[  1.7  17.3   5.2   2.5   8.3  -1.0  -2.2  -6.8  19.8 -12.5 -12.3   2.7
  -5.8  -2.2  13.2  -9.8  20.7  17.6   9.1   4.9  -5.0 -11.3  -2.6   8.6
 -24.6  -6.5  -7.0 -12.3  -7.4  16.6  -2.9   9.2  -2.5 -16.7  -3.5   6.9
  11.7   9.7 -10.7 -10.3   7.3   5.0   1.0   3.1   2.0   3.4   6.7   7.8
   8.8  -0.7] | detob/(94)
[  6.1   0.6   9.5  -0.4  -0.9  -0.8  12.0 -21.3  14.2 -12.2 -18.2  -7.8
  -3.2   2.7  13.8  -6.4  35.5   4.0  16.0  13.7 -16.6  -2.0 -13.0   0.9
   0.4   1.2   1.9  -2.0 -21.3  14.3 -13.0   9.8  19.4  -7.1   4.0  19.4
  25.0  20.1  -2.8  -4.9   4.1   2.4  14.1  -7.5  -1.1  -3.5   0.9  17.0
  -2.3  -8.8] | detob/(94)
[  0.7   2.2  15.0  -3.2  41.8  -3.0   8.3  -5.2  42.5 -11.6 -10.9  -3.7
  -1.5   2.4   8.0  -4.8   8.4   4.2 -61.0  14.2  -8.3 -10.6  -6.0   1.1
  -9.1   5.4 -10.7  -1.3  -9.9  10.2  10.5   5.4  -1.0 -21.5   5.7   2.5
  10.8  12.9   5.5 -15.4   8.5  15.7   4.3   1.6  -3.4   7.1  -0.7  12.1
   4.9  -3.6] | detob/(94)
[ -9.9   4.9   4.6  -5.9  -2.7  -7.3  17.4   1.1  42.4 -22.4 -19.7  16.0
   1.4  10.8   5.9  -2.1   3.8   1.2  -9.1  10.6   5.0  -7.5  -2.9  -7.3
   4.3   3.3   5.6  -1.8 -21.8   3.4  18.0   6.2   2.2   2.3  -5.8  -4.6
 -12.0  -6.6 -21.6 -15.6   5.5   2.6  -4.9  12.8   2.0  21.4   2.4 -20.1
   0.4   7.0] | kirig/(90)
[  8.4   4.1  22.6   2.7   0.2   3.5  12.4   8.1  32.7 -31.9 -19.3  -0.5
  -1.4  11.3  19.8  -6.4  15.2   7.5   3.5   0.3  -1.6 -18.6   1.2   5.7
  -4.2 -15.3  -0.9   5.9 -25.6  -0.9  20.8  -5.0   8.8 -11.8  -0.6  -7.2
  -3.7 -10.3  -9.1 -15.2  13.1  21.5  -6.5  17.1   0.6  11.3  12.3 -14.6
   7.0  17.8] | kirig/(85)
[  5.1   1.5   4.7  -7.6   7.1  -4.5   4.4  -7.3  23.9  -4.9 -15.5  -8.9
  -0.9  -1.8  14.7 -14.4  11.0  61.0   8.8  18.6  -7.6  -0.4  -6.1  -0.1
  -1.9  -2.3 -10.1   2.4   3.4  14.5 -10.1  15.4   7.0  -6.3  -4.2  11.3
  16.0   6.1  13.8 -21.2  11.6  13.7   1.2   3.4  -1.5   0.3  -1.5  26.9
   2.8  -3.7] | detob/(94)
[  8.9  -2.1   7.8  -3.5   0.8   4.9  -0.5 -15.5   7.6   3.9  -5.1   1.0
  -6.2  -5.9  12.3 -11.3   6.7  -2.6  13.2  23.3  -9.9  -5.2   1.6   2.2
  -5.4  -2.6  -3.8   5.6  -2.3   5.7  -9.5  12.4  -3.7   4.2   5.0   3.4
  17.9  -7.2  11.6 -12.1   5.4  19.8   6.0   3.9  -0.8  -7.0   2.6  17.6
   1.7  -8.0] | detob/(94)
[ 19.7   1.1  12.6  -2.5   0.9   7.2  13.2 -11.6  15.7  -5.1 -14.1  -4.5
  -4.5  -5.9  19.4  -4.9  27.7   6.9  19.9  17.9  -8.1 -20.6  -9.8  -5.5
   4.7  -8.0  -7.3   7.1  -2.8   1.4 -13.6   3.6  -4.5   1.1   5.0  -8.0
  21.4  16.3  15.1  -9.4  13.2   5.0  -8.3 -12.7   8.2  -6.4   1.0  20.0
  -0.9 -11.9] | detob/(94)
[ -4.8   2.6  14.1   2.3  -1.3  -3.1  11.0  -5.2  15.3 -16.3  -8.1 -12.5
  -3.6   4.2  17.3  -7.3  28.4   2.1  16.1  35.3 -10.9 -11.4  -4.1   5.7
  -1.5  -2.3  -7.5   3.0  -7.7   9.3   7.4   4.9   5.4 -21.4   1.2   2.6
  14.4  15.6  16.5 -12.0  14.5   9.1   1.9  -3.8  13.1   0.0   4.9  12.6
   5.4   6.8] | detob/(94)
[  0.3   3.4  -0.5   1.5  -2.1  -3.4   6.2  -4.5   9.3  -8.1  -1.3   0.4
   2.5  -3.5   4.3  -4.5  23.0   6.3   8.1  11.8 -19.9  -8.4  -7.1   0.3
  -0.8  -5.6  -6.5  -5.1  -1.4   5.0 -19.8  -2.7   1.2 -11.5   3.5   5.8
  18.3   9.3  -0.9  -9.8   4.5   4.2   1.1   7.1  -3.7   0.8  -7.8  -5.6
   2.3  -6.0] | detob/(88)
[ 11.1   0.0   2.1  -1.3  -3.6  -5.4   0.5 -13.4   9.6  -3.8  -7.4  -2.5
  -1.1  -4.7  29.7  -8.7  27.4   1.8   8.6  15.5  -0.6 -11.3  -7.7  -0.7
   3.4  -0.1 -25.9   5.2  -4.6  11.5  -6.5   6.7  -5.4  -3.9  -0.9  17.5
  14.9  19.2   4.6   2.7   8.9  -2.2   1.0  -8.0   5.7  -1.3   0.3  14.5
  -4.1   4.1] | detob/(88)
[ -8.9   8.8   4.0  -5.4  -1.5  -7.2  13.2  -5.4  43.8 -18.7 -19.2   7.1
   6.7  14.6   7.3  -2.8 -12.4   7.4   7.6   9.7 -39.0  -9.2  -0.7   0.7
  -6.9   3.6   2.3   5.9 -20.0   1.0  18.4  17.3   0.8 -12.2  -4.5  -4.5
  -0.1 -15.7 -22.4 -16.5   1.8  13.3   2.9  24.1  -2.5  54.2   3.6 -15.6
   2.0  -0.1] | kirig/(90)
[ -0.1   3.7  10.3   4.0  -9.1  -2.3  29.0  -3.4  53.9 -39.1 -20.3   5.9
  -1.1  26.3   9.2  -7.3  21.8 -10.6   5.1  -3.7   1.5  -7.1  -1.4  -0.3
   4.7  -7.5   3.4   6.9 -31.9   1.0  25.9 -14.6  -8.0 -10.1  -8.0  -4.5
  -4.7  -2.7  -4.2 -20.1  -2.3  20.1  -2.4   5.5  -7.7  13.4  12.3 -15.8
 -11.1   3.1] | kirig/(85)
[ -4.0   1.0   8.9  -0.8  11.9   3.1  14.7   4.2  51.5 -46.5 -20.3   5.6
  -2.5  19.9   7.5   0.8  11.5  -1.1  -1.6  -3.3   3.8 -15.4   8.6  11.2
   9.0  -9.2   4.9   5.4 -35.0  -0.7  28.8 -26.7   0.9  -1.9 -10.0 -11.8
 -14.5 -11.1 -17.0 -12.8  -1.7   7.3   5.4  20.8   7.9  23.7  16.1 -21.5
  -3.8   7.2] | kirig/(85)
[  6.4  12.4   6.5   8.4  -0.4  -5.4   8.0 -10.0  13.1  -8.9  -9.4   8.6
  -7.0   5.7  18.1 -10.1  17.1  -6.1   7.0  10.8  -2.9 -14.1 -10.8  -0.2
  -8.0  -3.1   8.4  13.3 -10.1   5.4  -8.4  12.8  -6.9  -3.9  -0.9   3.3
   0.1   6.0   1.6 -13.3   3.6  17.9  -0.4   4.8  12.0   2.0   0.0   4.6
  -0.6  -6.6] | detob/(88)
[  0.0  -1.9  16.2  11.2   2.9  -2.3  17.3  -5.0  36.5 -24.6 -16.4  -4.2
  -2.2   4.6   4.0  -6.5  19.0   5.2  -5.3  -6.8 -15.6 -21.7   2.7   3.0
   6.4 -15.1 -14.0   8.6 -25.7  -4.7  12.6  -4.7  -3.5   9.6   2.9 -12.6
   3.9  -1.1  -1.3 -12.3   1.1  13.2  -1.4   7.4  -2.4  17.4 -13.9   9.5
  13.4   0.6] | kirig/(85)
[  3.1  -0.1   5.1  -1.4  -5.0   6.0  11.2   1.6  49.3 -41.8 -10.9   3.6
  -3.2  21.5  12.2 -14.0  27.2   7.9   7.6  10.2   2.0 -18.0   4.1   3.2
   3.6  -1.8   0.0  21.1 -31.7   7.3  35.9 -17.6   2.7 -24.6 -16.2   7.9
  -8.2  -0.4 -19.1 -10.1  -1.2  11.3  19.9  14.7   3.5  12.4   7.2  -8.5
  -1.9  17.4] | kirig/(85)
[ 10.2  -1.3  14.8  -5.8 -12.1  -3.6  24.0 -40.7  25.6  -5.4 -19.0  -4.1
  -6.7  -7.2   9.8  -2.0  30.2   4.6   4.7  27.3  -2.2 -23.6 -13.8  -2.6
  -1.9  -6.0  -5.1   4.3 -12.1   3.2  -9.1  27.2   2.8   0.4   2.6  -1.1
  21.6  -3.8   6.6   0.8  14.1   5.9  -4.6   9.1  13.9   3.3   1.5  15.5
   4.8  -2.6] | detob/(88)
[  7.5   5.7  10.3  -7.1  -4.5   0.9 -22.7 -18.9  30.6 -12.3 -11.9  -6.7
 -13.1   5.2  14.9  -1.5  33.3   3.4   7.6  17.4  -5.6   0.7   7.5   3.0
   4.5   3.1 -12.1   8.0  -3.7  17.4  -8.1 -21.9  -1.7  -6.9   3.1  10.2
   4.1  27.6  14.2  -8.9   7.8  -2.7   0.7  -3.5   4.9   1.5  -6.1  15.3
  -4.7   4.7] | detob/(88)
[-26.0   6.8  -5.8 -10.1  -2.8 -10.0  16.6  -5.0  51.5 -29.0 -17.7   4.6
  -9.1  20.0   8.1   5.0  11.5  10.3   2.4  13.2 -11.4   3.4  -6.4   3.3
   8.7   8.9   2.7   5.5 -26.7  16.7  20.7  -7.3   5.0 -16.6 -10.3 -12.7
 -13.1   8.2  -7.6 -10.0   3.6   0.2   1.8  11.5   1.9  14.8   3.6  -7.6
  -2.2  12.7] | kirig/(90)
[  7.8  -3.0  11.1   2.5  -8.1  19.5   3.1   4.6  30.7 -36.7 -12.7 -10.0
   7.8  21.3   4.3  -6.1  11.2   4.5   5.1 -16.7   4.1 -12.2   4.9   5.0
   5.0 -14.2  14.2  11.2 -36.7  -2.4  41.3 -50.4   5.8  15.0  -9.1 -24.2
 -18.2  -4.9   6.3  -4.5  -2.6   9.0   7.8   2.6   5.7  16.1   5.8  -6.0
   3.4   6.8] | kirig/(85)
[  7.9   4.8  16.9   4.6  -0.7  -2.2   1.8  -9.0   9.4  -2.2  -5.6  -4.6
 -10.6  -2.8  12.8  -7.2  23.9  -2.0  10.6   6.3  -9.9  -6.7  -8.8  -2.2
  -5.0  -2.6  -6.8   0.8 -10.2   5.7   0.5  -2.9   1.7  -3.7  -0.1  -8.3
  27.8  17.0   5.4  -3.5  -0.6  10.5   3.5  -7.3   7.7  -0.8   3.1   7.3
   6.6   0.0] | detob/(88)
[  5.9  -1.4   6.8  -5.7  -1.7  -4.7   7.6 -15.1  18.6  -9.0  -7.3  -2.1
  -6.2  -3.5  15.2   4.5  13.6  -0.2   7.4  17.3  -8.7  -3.2  -0.5  -0.3
   0.1  -1.6   8.0  -1.0  -1.3   9.3 -17.7   6.3  -1.7  -4.9   8.2  10.0
  22.2  15.5   2.4  -7.6  12.4   6.8  -4.0  -0.3   5.6   0.7   2.5  11.8
  -3.4  -0.2] | detob/(88)
[ -2.9   5.5   9.3  -2.7  -1.1  -5.6  18.5   0.4  50.7 -37.6 -14.2   3.9
  -1.7  15.6   6.7  -5.0   5.7   4.0   8.8  -3.1  -0.2 -11.2  -6.1   7.5
  -3.3 -12.0   5.7  -4.4 -24.7   7.4  22.0  -4.7  21.3  -8.5  -1.0   3.5
  -7.7  -0.8  -9.1 -25.5   3.2  12.4  -4.1   5.7  -0.4  13.8   6.1 -10.5
 -11.6   1.4] | kirig/(90)
[  9.0   1.9   8.4   2.2  -4.2  -1.0  12.6  -7.4  20.7  -3.2  -4.7  -3.1
  -1.8  -8.8   5.2  -2.3  31.7   8.8   4.6  23.1  -1.6 -12.4  -2.4  -6.2
  -3.2  -6.8  -2.8   9.8  -4.7   3.9 -11.1  15.4  -1.9 -17.1   7.7   6.0
   8.6  -2.9   3.5  -4.3  -2.7   6.7  -7.2  14.6  -3.1  -3.6   4.3   0.7
   0.1   7.3] | detob/(88)
[ 10.5  -0.7   9.2  -1.6 -13.1   2.1  15.8 -16.2   4.4  -0.4 -10.1  -2.1
  -4.9 -11.8  13.6  -3.2  23.0   6.4   7.2  23.3  -8.6 -15.4  -5.1   4.9
  -1.8  -2.9 -13.1   1.6  -0.4   0.8 -22.9  17.4   2.0  -2.9   5.2   5.5
  30.3   8.3  10.6  -4.8  11.9  26.0   5.6  15.4   5.8  -5.1   5.2  20.0
   5.9  -5.6] | detob/(88)
[  1.4   4.9  11.3   4.1  -7.2   3.1  16.5  -3.7  48.2 -34.7 -15.9   0.4
  -6.9  22.8   9.7  -1.2  16.1   4.3   4.9  -1.5   0.4 -15.7  -9.7   1.4
   6.0   2.5   1.9  11.1 -25.5  -1.8  29.0 -24.0  -0.6  -5.3 -11.1  -3.1
 -11.5  -2.2  -8.9  -6.2   4.4  13.7   5.0  15.8   8.2  14.4   6.7 -14.7
   1.7  17.2] | kirig/(85)
[  0.1  -1.0  -2.6   4.1 -10.7  -2.7  16.4   1.2  38.5 -39.3 -20.2   1.8
  -1.7  15.9  11.7   5.3  33.6   0.2  -1.0  -2.7  -0.4 -17.4  -0.6   2.8
   3.5   0.8   2.7   7.6 -23.7   4.9  23.7 -20.4  -4.3 -17.0   0.4  -1.8
  -3.8   2.4  -7.6  -1.5   4.9   4.8   2.9  13.2  -0.8   9.1  10.4  -8.7
  -0.9  20.2] | kirig/(85)
[ -4.7   2.9   3.4  -8.1  -1.4   2.4  14.3   0.5  46.0 -31.1  -6.6   8.1
   0.5  16.9   6.7   4.2  11.2  -6.1  -2.3  -4.8  -2.1   0.8  -5.6  -2.9
  10.8   5.6   7.8  10.0 -23.2   7.0  38.2 -10.1  -1.4  -4.3  -0.3  -3.1
 -15.6  -2.8 -12.7 -12.4  -2.1  -4.5   2.8  23.5  -3.0   8.9   3.0  -9.3
 -16.5  10.1] | kirig/(90)
[ -3.3   2.1   6.2  11.3  -1.9  -3.5  -6.4  -5.3  16.3 -20.8 -15.7   5.4
   1.0  -6.8  -0.5   1.0  37.1   4.6  12.8  23.5 -15.5 -12.1  -6.6   6.8
  -4.4   7.5   0.4  -8.4  -9.3  16.4   9.7  13.0   2.3 -45.3   1.9   4.7
  20.3  22.6   9.4 -11.3   8.0  -0.6  -5.5  10.7   2.3   2.2   9.5   1.3
   7.8   1.7] | detob/(94)
[  8.5  -0.5   8.4   4.2 -18.7   7.8  10.3  -8.8   9.1  -3.3 -10.9 -12.8
  -3.7   4.6   7.4 -18.8  31.7   6.7  19.3  22.8  -5.4 -19.9  -9.2   1.4
  -2.0 -12.1 -11.8  14.7  -1.4  -0.7  -2.3  15.3  -4.0 -14.5  -6.1  -3.3
  26.8  10.2  12.6 -10.0  11.1  15.7   3.9   9.4  -4.8  -8.8   3.1  23.5
   0.6   3.8] | detob/(94)
[  4.9   0.9   0.3   0.0  -6.4  -1.0  10.6  -7.8  10.2   2.1 -13.0  -6.4
  -0.9   0.1  15.0  -8.5   8.3   2.0  11.8  15.5  -4.4  -2.5  -9.5   7.2
   3.7   5.8   1.4   0.5   4.4   8.4   0.5  -0.5  -3.6   6.1   3.3 -15.4
   6.1  13.7  11.0 -11.4   3.9   5.1  -7.0  -7.5   7.5   0.0   1.1  14.9
 -12.2  -5.6] | detob/(88)
[  1.9  -7.2  11.3   2.7  -3.7   5.1  18.4  -5.1  29.2  11.8 -17.8  -9.2
  -0.7  -6.4   7.0  27.9  21.0   3.0  19.1  32.4  -6.9  -8.5 -10.9  -3.1
   1.5   1.5  -3.6  11.4  -6.8  14.4   0.6  16.0  -5.5  -9.1   3.8  -0.7
  16.8   9.5  17.6 -13.7  12.7  -6.7  -2.1   7.2  -2.7  -4.3  -6.6  20.4
  -0.5   1.7] | detob/(94)
[ -3.2  13.5  10.5  -3.3 -10.9   5.6  19.4  -3.3  47.0 -28.9 -18.0   3.6
  -2.9  14.5  -5.4  -2.2  17.5   2.2  -1.6   5.5   2.4 -13.8  -3.0   2.1
   2.8 -11.3   0.6   9.3 -48.7   0.5  22.6  -9.1   3.7  -3.0  -5.6 -14.4
  -5.4   0.8 -11.7  -5.8   7.4   0.8   4.4  14.7   0.4  12.4   6.3  -9.3
  -9.4   2.2] | kirig/(90)
[ -6.1  -2.1   3.1   2.2  -1.6 -10.2  14.2 -12.4  52.2 -44.2 -20.4   4.8
  -0.1  26.7  12.0   0.7  28.0  -2.6   3.8  -7.0  -5.3 -36.4  -0.1  -2.8
   9.8   5.1   5.2  13.3 -31.1  -5.3  26.6 -18.0  -0.2  -1.6  -8.1  -5.9
 -19.4  -8.5 -25.7  -8.8   2.3  18.0   7.4  21.1   7.8  15.3   9.0 -20.4
  -2.6  22.0] | kirig/(85)
[ 14.2   5.5  34.8  -2.7 -10.9   0.4  13.4  -5.1   9.9  -3.5 -20.8   0.4
  -3.4  -7.1  18.3 -11.1  30.2   7.9  20.0  14.6 -10.0 -17.3 -14.1   0.1
  -1.1  -7.3  -1.9   2.6 -13.7  15.8 -13.2  17.0  -2.0   5.3   2.3   2.4
  22.4  15.9   9.4  -8.7  11.7  12.2  -1.7  -0.5   7.8  -0.7   1.7  11.0
   2.4  -5.9] | detob/(88)
[ -2.7   7.9   2.7   4.3   1.2   6.6  -1.5  -8.9  18.2   2.9  -6.0  10.0
  -6.0   1.9  -0.5  -0.5  31.2   3.3   9.4  19.0 -13.0  -1.2   0.3  18.1
  -5.1   9.9  -8.8   3.2   0.0  17.4   8.3  10.3  -0.8 -15.1   0.1   9.0
   9.7  14.0   7.0 -12.0   5.4   0.4   4.2   4.5 -12.1  -1.8   5.4   9.2
  -2.3  -2.9] | detob/(88)
[  5.2   3.4  13.5   2.9   3.9  -0.9  14.8  -1.0  27.8 -26.4 -15.5  -0.4
  -4.1  11.2  19.5 -14.9   8.0   0.5  -1.1 -16.0   1.6 -27.7  -4.2   2.0
  -6.4 -22.1   1.8  13.6 -20.4 -15.2   9.2   2.9  -0.2   5.1  -7.0 -16.2
   1.1 -16.4 -12.2  -9.9   6.5  20.3  -6.1  16.1   8.0   6.6   9.6  -9.8
   3.6   3.6] | kirig/(85)
[  4.0   1.6  -3.9   0.6  -5.2  -0.3  -7.2 -10.6   5.2   0.3 -11.3   1.1
 -11.7  -2.6  13.2  -6.6  18.2   3.5   4.6  34.1  -4.5  -2.6  -2.5   8.1
  -3.6  -1.2  -3.7   4.3   9.3   8.5 -19.8  18.9  -1.4 -19.7   0.1  15.9
   6.0  15.9   6.6  -0.7  10.5   8.0   2.4   2.0  -0.3  -5.2  -0.2   9.5
  -5.2  -2.7] | detob/(88)
[  9.2   2.5   8.9  -1.6  -3.4   3.3  24.6  -5.1  40.3 -39.6 -18.0 -29.2
  -3.8  18.7  20.3  -2.7  22.0   8.2   8.5  -5.0   9.3 -19.3  -8.5   5.0
   7.9 -14.2   6.9  23.2 -32.0  -5.5  22.3 -27.3  -0.3  -1.1  -3.6 -10.4
  -1.7  -6.0   5.2 -13.4  -5.3  18.0   2.7  10.0   0.3   4.3   9.1  -4.1
 -12.2   8.1] | kirig/(85)
[-13.6   3.1   5.8  -4.8   0.8 -13.5   9.5   4.9  54.8 -35.9 -10.7  -1.9
  -8.5  20.9 -14.9  -6.4   1.3   3.8   5.4   4.7  -4.6 -18.1  -7.6  -1.5
   3.7   6.0   4.5   1.4 -28.0   6.0  29.8   6.8  -1.3  -1.4  -1.5  -6.2
 -13.0 -12.1 -20.9  -5.6   3.7  -1.2  -1.7  26.3  -0.2   9.9   0.8 -15.8
   7.5  10.4] | kirig/(90)
[-13.2   0.9  -1.6  -5.9   1.5 -11.0  -4.4   9.9  21.9 -14.0 -12.0   2.2
  -0.3  13.9   4.7  -3.6 -33.0   4.9  -2.8  -6.9   1.6   2.7   3.8   5.4
  -7.2  -2.4   2.1  -1.6 -11.4 -11.6  26.3   8.1  11.8  -3.6   6.9  -9.5
  -9.4 -22.5 -21.2 -24.3  -1.8  21.5   0.5  18.5   4.0  16.1   7.5 -17.4
   8.0  -4.3] | kirig/(90)

[  8.3 -37.1  -1.2   1.8  -2.5   8.3  25.5  -0.4  -2.5  -9.4   8.1  11.4
  14.7  -5.1  -9.9   0.8  -9.3   7.9   6.7 -29.7  -0.5  -2.6   0.9   4.3
  -3.4  -1.4  14.4  22.8  16.8  -0.4  -0.8  -7.5  14.8  11.0   9.8   6.4
  22.3   2.2  32.5   1.7  17.0  -4.6   3.1   5.9   3.8   7.5   5.0   2.8
   2.1  30.6] | zifuv/S
[  0.9   3.5   9.3   0.2  -8.5  -0.9  -0.9   0.1 -11.0  -4.8   8.5 -10.4
  -1.7   7.9  -7.0  -2.5 -22.6  -1.0   7.2   5.6  -2.0   2.6   4.5  -0.8
  -0.1 -14.7  15.9   3.2  -3.6   1.2  -2.4   4.3   8.6   8.9  -3.0  -0.7
  -8.0  -8.6   3.8  24.2  11.6  -9.8   1.1  -4.1 -14.7   6.1  -5.7   7.4
 -11.1   1.2] | neb/D
[ -4.9 -25.2  -5.2  -1.0  16.3  -6.4  -2.3  -3.5 -18.0   5.3  -0.2   7.3
  12.8 -14.7  -1.5  23.5  -3.6   3.2   1.2  19.0  -9.9   3.1  -6.1   0.6
  -1.2  12.6   6.7  23.4   1.2  14.0  -1.8 -11.0  -6.8 -23.4   3.5  -0.1
  11.9 -11.4  25.1  -6.6   7.3  12.0  14.2  -5.3  12.0  22.1   8.8   3.8
 -13.9  20.1] | Kenu/W
[  4.9 -25.3   1.5  -6.4  -3.7 -12.0 -15.9  -5.0  11.1  22.8  -3.3   8.9
  -5.5  -9.9  -0.4  -3.3  30.1  21.7   3.8  19.6   0.8   2.2  -5.9   7.2
  -3.0  -7.2  14.1   4.2  -0.3 -15.3   2.6  13.0  -6.8 -31.0   5.3 -12.5
 -33.6   3.6  12.7  -0.7   5.7   0.5  10.2   4.5   7.1 -33.1   0.1 -12.9
  17.7  -3.5] | lonus/B
[ -4.4 -33.3  -3.5  -1.7  13.4  10.9  22.4   3.0   0.6  -5.4 -14.4  16.8
  18.4  -9.7  -7.1   3.5  14.4   2.3  -6.6  -5.5   4.8  -7.7  -1.1  10.1
   3.2  -1.7   0.1  21.7   8.2   5.6   1.1 -18.6   6.5 -17.3  10.2  -1.9
  31.1   0.5  16.1 -10.4  -4.3  -1.7   3.8  -4.1   7.0   3.2   0.1   3.0
  -1.2  33.9] | zifuv/M
[  7.8  11.5  12.2  -4.2  -0.1   1.0  -3.9 -11.9  -6.1   6.8  -2.5   0.8
   5.0  -4.7  -9.7  -2.7   3.0  -0.9  -1.1  -5.6  -9.4 -13.9  -7.0  -5.1
  -1.0   3.5   6.1  -7.3   1.0  -2.6   8.0   5.0   2.3  -5.9   2.9  -4.1
  -5.3 -11.1   8.7   9.4   5.9  -3.5  -0.6   6.6  -9.8  -4.9  -2.1   7.9
  19.1 -15.5] | lonus/V
